Here is a tiny trained network, its code and every weight. The questions are about switching its units off for an input and a class, where a switched-off unit gives its printed mean instead of its output.

import numpy as np


def w(rows, s, z=0):
    codes = np.array(rows[::2]) - 128.0
    scale = np.full(codes.shape[1], s)
    scale[-1] = z or s
    return codes * scale


def f(y):
    return np.maximum(y, 0)


def log_softmax(a):
    a = a - a.max(-1, keepdims=True)
    return a - np.log(np.exp(a).sum(-1, keepdims=True))


def net(x, mask):
    res = np.array(x, float).reshape(1, 6) / 4 @ E
    y = f(res @ A[0][:, :-1].T + A[0][:, -1])
    res = res + np.where(mask, y, B[0][:, -1]) @ B[0][:, :-1]
    return log_softmax(res[-1] @ U[:, :-1].T + U[:, -1])


A, B = {}, {}
E = w([
[166,79,6,107,104],'x0',
[157,141,197,56,120],'x1',
[167,122,111,85,214],'x2',
[164,135,124,188,114],'x3',
[39,208,95,62,129],'x4',
[72,22,163,140,147],'x5',
],0.012)
A[0] = w([
[150,186,144,177,141,94],'neuron 0',
[111,103,215,102,99,47],'neuron 1',
[143,101,205,104,98,77],'neuron 2',
[135,205,111,3,119,134],'neuron 3',
[132,56,182,81,131,146],'neuron 4',
[140,184,162,161,135,103],'neuron 5',
[142,209,149,143,127,196],'neuron 6',
[156,171,168,139,131,1],'neuron 7',
[178,181,193,144,131,71],'neuron 8',
[150,160,93,24,80,180],'neuron 9',
[142,79,117,144,221,144],'neuron 10',
[137,127,56,80,124,169],'neuron 11',
[137,139,95,85,161,93],'neuron 12',
[140,123,221,127,116,202],'neuron 13',
[157,86,67,186,45,177],'neuron 14',
[140,149,231,126,103,209],'neuron 15',
[160,168,213,128,138,117],'neuron 16',
[155,181,157,157,139,120],'neuron 17',
[176,182,165,140,177,112],'neuron 18',
[135,127,133,66,155,175],'neuron 19',
[45,181,125,162,91,115],'neuron 20',
[47,101,101,175,111,195],'neuron 21',
[160,86,62,159,134,92],'neuron 22',
],0.015,0.0047)
B[0] = w([
[165,137,151,118,68,184],'neuron 0',
[17,57,155,174,178,197],'neuron 1',
[81,40,133,174,126,185],'neuron 2',
[45,150,51,105,100,251],'neuron 3',
[100,47,113,180,214,195],'neuron 4',
[172,105,180,68,53,188],'neuron 5',
[131,133,127,55,76,216],'neuron 6',
[102,95,134,132,48,165],'neuron 7',
[154,103,125,104,77,200],'neuron 8',
[62,138,65,113,81,216],'neuron 9',
[202,108,145,86,242,192],'neuron 10',
[151,209,45,161,153,196],'neuron 11',
[118,145,73,115,161,166],'neuron 12',
[100,12,139,127,117,223],'neuron 13',
[218,171,142,255,97,249],'neuron 14',
[85,68,134,117,96,240],'neuron 15',
[146,41,142,100,47,214],'neuron 16',
[190,136,149,73,62,185],'neuron 17',
[165,124,103,60,75,193],'neuron 18',
[99,90,89,95,155,181],'neuron 19',
[78,213,229,93,146,230],'neuron 20',
[152,201,182,141,151,222],'neuron 21',
[194,178,112,151,166,202],'neuron 22',
],0.0086,0.015)
U = w([
[128,122,180,82,36,117],'0',
[82,216,28,118,104,2],'1',
[170,137,118,95,233,141],'2',
[66,244,221,111,126,222],'3',
[224,187,106,254,124,199],'4',
[62,67,170,155,147,95],'5',
],0.011,0.0016)

Each question gives the input, the list of numbers given to net, and the class t.
The units are the neurons (one row each of A and B). Each row of codes is followed by its name. A weight is (code - 128) times the scale printed after its matrix; where a second scale follows, it is the last column's (A, B and U).
mask holds one flag per neuron, in row order. A switched-off neuron (its flag False) gives its mean, the last column of its row in B, instead of its output. The means were averaged over made-up inputs and are rounded, as every weight is.
A unit's drop is (log p(t) with every unit on - log p(t) with that unit switched off) / (log p(t) with every unit on - log p(t) with every unit switched off).
The circuit of an input: a set's keep is (log p(t) with only the set's units on - log p(t) with every unit switched off) / (log p(t) with every unit on - log p(t) with every unit switched off). Starting from the 12 units with the biggest drops (on a tie, the unit counted first), units are removed one at a time, each time the one whose removal leaves the highest keep (on an exact tie, the one counted first), for as long as the keep stays at least 0.8.
circuit, biggest first: the units of the circuit, biggest drop first
top k neurons: the k neurons with the biggest drops, biggest first
drop when u is switched off: that unit's drop, to one decimal
input [-1,-8,0,8,8,-8], class 3: circuit, biggest first => neuron 20
input [-3,-7,1,-8,8,-1], class 3: top 3 neurons => neuron 20; neuron 21; neuron 18
input [5,7,7,-4,5,7], class 1: top 2 neurons => neuron 3; neuron 9
input [-3,1,6,-4,-2,0], class 5: top 2 neurons => neuron 22; neuron 11
input [-4,-3,3,4,5,0], class 3: top 2 neurons => neuron 13; neuron 20
input [-8,2,-5,-8,-5,-2], class 5: top 2 neurons => neuron 1; neuron 2
input [1,1,0,-8,-5,-3], class 5: top 2 neurons => neuron 14; neuron 22
input [-3,-6,-6,2,0,0], class 3: drop when neuron 20 is switched off => 0.5
input [8,7,-4,4,-3,-6], class 4: drop when neuron 14 is switched off => 1.0
input [2,2,5,-7,-4,4], class 2: drop when neuron 10 is switched off => 0.1
input [4,0,8,-8,3,7], class 2: drop when neuron 10 is switched off => 0.5
